Below is a small trained network, with its code and all its weights. Each question gives an input and a class and asks what happens when units are switched off, that is, made to give their printed mean instead of their output.

import numpy as np


def w(rows, s, z=0):
    codes = np.array(rows[::2]) - 128.0
    scale = np.full(codes.shape[1], s)
    scale[-1] = z or s
    return codes * scale


def norm(h):
    return h / np.sqrt((h * h).mean(-1, keepdims=True) + 1e-5)


def f(y):
    return y / 2 * (1 + np.tanh(0.7978845608 * (y + 0.044715 * y**3)))


def log_softmax(a):
    a = a - a.max(-1, keepdims=True)
    return a - np.log(np.exp(a).sum(-1, keepdims=True))


def net(x, mask):
    res = np.array(x, float).reshape(1, 6) / 4 @ E
    u = 0
    for l in range(4):
        y = f(norm(res) @ A[l][:, :-1].T + A[l][:, -1])
        res = res + np.where(mask[u : u + 3], y, B[l][:, -1]) @ B[l][:, :-1]
        u += 3
    return log_softmax(norm(res)[-1] @ U[:, :-1].T + U[:, -1])


A, B = {}, {}
E = w([
[25,93,93,177,90,183,141,172,158,138],'x0',
[88,39,49,198,106,58,99,97,81,224],'x1',
[147,67,68,188,198,101,81,119,250,113],'x2',
[152,129,124,120,85,85,151,133,165,223],'x3',
[186,147,153,96,134,45,237,220,140,162],'x4',
[218,101,143,234,184,165,59,196,95,205],'x5',
],0.012)
A[0] = w([
[136,134,143,79,158,86,39,54,86,127,3],'L0N0',
[83,153,31,83,66,107,188,66,191,123,109],'L0N1',
[34,195,160,139,48,254,107,153,54,151,166],'L0N2',
],0.0097,0.0027)
B[0] = w([
[175,163,132,126,117,152,135,33,2,54,159],'L0N0',
[117,124,195,67,118,92,123,57,150,119,213],'L0N1',
[79,24,195,94,81,204,109,114,24,94,254],'L0N2',
],0.015,0.0089)
A[1] = w([
[174,217,173,108,130,116,83,107,6,250,172],'L1N0',
[166,56,50,254,108,165,15,51,97,176,110],'L1N1',
[70,48,44,192,130,79,73,107,62,209,1],'L1N2',
],0.0089,0.006)
B[1] = w([
[217,110,25,133,110,135,188,119,148,2,226],'L1N0',
[15,120,114,180,233,99,59,123,135,193,254],'L1N1',
[80,94,129,205,106,103,61,109,170,79,193],'L1N2',
],0.012,0.0089)
A[2] = w([
[27,200,135,105,125,165,208,167,156,78,2],'L2N0',
[193,121,106,141,133,105,232,248,95,119,91],'L2N1',
[156,210,158,142,176,213,68,93,173,101,105],'L2N2',
],0.011,0.0075)
B[2] = w([
[72,58,76,232,153,62,142,134,69,21,147],'L2N0',
[250,189,77,91,195,236,164,209,123,203,254],'L2N1',
[109,43,102,43,109,76,132,121,225,214,180],'L2N2',
],0.014,0.005)
A[3] = w([
[113,112,144,179,209,129,111,254,115,122,254],'L3N0',
[207,40,44,100,184,117,204,176,156,95,217],'L3N1',
[174,113,43,148,87,5,188,81,225,76,143],'L3N2',
],0.0095,0.0075)
B[3] = w([
[119,102,106,133,6,146,145,122,111,172,251],'L3N0',
[107,158,148,155,73,149,122,89,170,102,254],'L3N1',
[79,184,173,145,142,105,140,188,131,152,211],'L3N2',
],0.02,0.0089)
U = w([
[250,124,61,89,129,206,192,193,125,167,159],'0',
[84,42,120,196,156,110,51,180,126,211,87],'1',
[106,141,99,148,103,70,195,155,107,77,65],'2',
[142,137,46,163,207,96,99,72,90,65,33],'3',
[88,169,182,52,131,62,143,133,224,156,85],'4',
[152,74,183,63,55,163,146,64,63,50,246],'5',
],0.02,0.011)

Each question gives the input, the list of numbers given to net, and the class t.
The units are the neurons (one row each of A and B). Each row of codes is followed by its name. A weight is (code - 128) times the scale printed after its matrix; where a second scale follows, it is the last column's (A, B and U).
mask holds one flag per neuron, layer by layer. A switched-off neuron (its flag False) gives its mean, the last column of its row in B, instead of its output. The means were averaged over made-up inputs and are rounded, as every weight is.
A unit's drop is (log p(t) with every unit on - log p(t) with that unit switched off) / (log p(t) with every unit on - log p(t) with every unit switched off).
The circuit of an input: a set's keep is (log p(t) with only the set's units on - log p(t) with every unit switched off) / (log p(t) with every unit on - log p(t) with every unit switched off). Starting from all 12 units, units are removed one at a time, each time the one whose removal leaves the highest keep (on an exact tie, the one counted first), for as long as the keep stays at least 0.8.
circuit, biggest first: the units of the circuit, biggest drop first
top k neurons: the k neurons with the biggest drops, biggest first
k most important neurons of layer l: the k neurons of layer l with the biggest drops, biggest first
drop when u is switched off: that unit's drop, to one decimal
input [-7,2,-1,0,5,-8], class 4: circuit, biggest first => (L0N2)
input [-3,6,-8,-2,4,2], class 0: circuit, biggest first => (L2N1; L1N0)
input [5,5,1,8,1,-3], class 4: circuit, biggest first => (L0N1; L0N2)
input [-6,-4,2,-5,8,-8], class 4: top 2 neurons => (L0N2; L3N2)
input [3,5,7,6,-4,-7], class 4: 2 most important neurons of layer 0 => (L0N1; L0N2)
input [-8,-2,5,-3,-5,-1], class 3: 2 most important neurons of layer 3 => (L3N0; L3N2)
input [-7,-3,7,2,-6,1], class 3: top 3 neurons => (L0N0; L1N1; L0N1)
input [6,-6,3,-1,3,-6], class 2: top 2 neurons => (L2N0; L0N2)
input [8,-6,8,-1,6,2], class 0: 2 most important neurons of layer 0 => (L0N1; L0N2)
input [-8,-5,4,-6,-1,5], class 4: top 2 neurons => (L2N2; L0N2)
input [3,-8,6,-3,-3,0], class 4: top 2 neurons => (L2N2; L0N2)
input [7,2,8,7,-5,-7], class 4: circuit, biggest first => (L0N1; L0N2)
input [2,-7,8,-7,-3,4], class 1: top 3 neurons => (L0N1; L1N0; L3N0)
input [4,0,2,5,4,0], class 4: circuit, biggest first => (L0N2)
input [-5,1,2,-8,5,7], class 0: top 2 neurons => (L2N1; L0N2)
input [4,-3,-2,4,5,-4], class 4: top 2 neurons => (L0N1; L0N2)
input [-3,1,6,7,6,8], class 0: drop when L2N1 is switched off => 0.2
input [-1,6,-8,5,8,5], class 0: drop when L2N0 is switched off => 0.0
input [-7,-3,1,-6,5,8], class 0: drop when L2N1 is switched off => 0.2
input [-5,-8,-3,2,8,-1], class 0: circuit, biggest first => (L2N1)
input [-5,-7,4,7,8,-2], class 0: drop when L1N1 is switched off => 0.1
